Below is a small trained network, with its code and all its weights. Each question gives an input and a target symbol and asks what happens when units are switched off, that is, made to give their printed mean instead of their output.

import numpy as np


def w(rows, s, z=0):
    codes = np.array(rows[::2]) - 128.0
    scale = np.full(codes.shape[1], s)
    scale[-1] = z or s
    return codes * scale


def norm(h):
    return h / np.sqrt((h * h).mean(-1, keepdims=True) + 1e-5)


def f(y):
    return y / 2 * (1 + np.tanh(0.7978845608 * (y + 0.044715 * y**3)))


def softmax(a):
    e = np.exp(a - a.max(-1, keepdims=True))
    return e / e.sum(-1, keepdims=True)


def log_softmax(a):
    a = a - a.max(-1, keepdims=True)
    return a - np.log(np.exp(a).sum(-1, keepdims=True))


def net(x, mask):
    ids = ['ΓΛΠαεζημτ'.index(c) for c in x.split()]
    T = len(ids)
    res = E[ids] + P[:T]
    q, k, v = (norm(res) @ M[0].T for M in (Q, K, V))
    z = softmax(np.where(np.tri(T) > 0, q @ k.T / 4**0.5, -1e9)) @ v
    res = res + np.where(mask[0], z, O[0][:, -1]) @ O[0][:, :-1]
    y = f(norm(res) @ A[0][:, :-1].T + A[0][:, -1])
    res = res + np.where(mask[1:9], y, B[0][:, -1]) @ B[0][:, :-1]
    return log_softmax(norm(res)[-1] @ U[:, :-1].T + U[:, -1])


Q, K, V, O, A, B = {}, {}, {}, {}, {}, {}
E = w([
[122,150,1],'Γ',
[12,67,144],'Λ',
[51,161,151],'Π',
[125,201,85],'α',
[37,208,103],'ε',
[182,85,91],'ζ',
[123,175,126],'η',
[181,77,97],'μ',
[142,155,19],'τ',
],0.0098)
P = w([
[252,126,238],'0',
[68,157,56],'1',
[71,152,46],'2',
[83,157,62],'3',
[102,162,80],'4',
[106,163,90],'5',
[118,167,96],'6',
[133,170,102],'7',
[139,162,111],'8',
[157,165,124],'9',
[189,165,150],'10',
],0.004)
Q[0] = w([
[136,66,53],'h1',
[219,168,17],'h1',
[3,118,189],'h1',
[201,112,73],'h1',
],0.0067)
K[0] = w([
[173,58,254],'h1',
[238,211,175],'h1',
[4,189,33],'h1',
[227,173,145],'h1',
],0.0068)
V[0] = w([
[148,127,63],'h1',
[43,191,3],'h1',
[38,101,203],'h1',
[231,183,139],'h1',
],0.0059)
O[0] = w([
[114,83,217,205],'h1',
[215,167,254,224],'h1',
[140,170,132,5],'h1',
[5,133,167,170],'h1',
],0.0064,0.0026)
A[0] = w([
[231,153,138,92],'n1',
[68,198,20,146],'n2',
[133,118,99,8],'n3',
[194,80,64,25],'n4',
[86,19,114,209],'n5',
[143,133,135,6],'n6',
[153,136,254,202],'n7',
[125,207,71,117],'n8',
],0.0078,0.0024)
B[0] = w([
[53,27,170,152],'n1',
[169,81,227,235],'n2',
[63,104,98,107],'n3',
[209,143,72,156],'n4',
[83,196,175,246],'n5',
[129,3,87,100],'n6',
[135,148,90,255],'n7',
[78,133,137,177],'n8',
],0.0051,0.0038)
U = w([
[8,236,234,210],'Γ',
[97,175,255,106],'Λ',
[179,134,145,144],'Π',
[176,138,68,74],'α',
[186,132,13,104],'ε',
[9,75,26,185],'ζ',
[6,90,79,55],'η',
[150,21,226,56],'μ',
[37,134,74,4],'τ',
],0.0075,0.0026)

Each question gives the input, a string of symbols that net reads in full, and the target symbol t.
The units are the heads (4 rows each of Q, K, V and O) and the neurons (one row each of A and B). Each row of codes is followed by its name. A weight is (code - 128) times the scale printed after its matrix; where a second scale follows, it is the last column's (O, A, B and U).
mask holds one flag per unit, heads first, then neurons. A switched-off unit (its flag False) gives its mean, the last column of its rows in O or B, instead of its output. The means were averaged over made-up inputs and are rounded, as every weight is.
A unit's drop is (log p(t) with every unit on - log p(t) with that unit switched off) / (log p(t) with every unit on - log p(t) with every unit switched off).
The circuit of an input: a set's keep is (log p(t) with only the set's units on - log p(t) with every unit switched off) / (log p(t) with every unit on - log p(t) with every unit switched off). Starting from all 9 units, units are removed one at a time, each time the one whose removal leaves the highest keep (on an exact tie, the one counted first), for as long as the keep stays at least 0.8.
units of the circuit, in order: the units of the circuit, biggest drop first
k most important neurons: the k neurons with the biggest drops, biggest first
drop when u is switched off: that unit's drop, to one decimal
input Π ζ μ μ ζ ε Γ μ α μ, target ε: units of the circuit, in order -> [n4, n2]
input α Γ μ ζ τ, target Γ: 2 most important neurons -> [n2, n1]
input μ ε Γ Λ Λ Π μ Π ε μ Γ, target ζ: units of the circuit, in order -> [h1]
input α Λ ε ζ, target Γ: units of the circuit, in order -> [h1, n5]
input α μ ζ α μ τ ζ Π μ ζ, target Γ: 2 most important neurons -> [n5, n2]
input Π μ τ ζ Γ τ α μ μ μ, target ε: 4 most important neurons -> [n4, n2, n5, n1]
input Γ Π ε μ ε Γ τ, target μ: 2 most important neurons -> [n1, n5]
input Γ τ μ Π μ η ζ Γ, target μ: 2 most important neurons -> [n2, n5]
input α Λ μ Π Λ Γ Π Γ, target Γ: 2 most important neurons -> [n2, n8]
input Π Π μ ε τ α μ Γ μ ζ, target ε: drop when h1 is switched off -> 0.6
input τ ζ Π ε μ ζ, target Λ: drop when n1 is switched off -> 0.1
input μ Γ ε μ, target ζ: drop when h1 is switched off -> 0.9
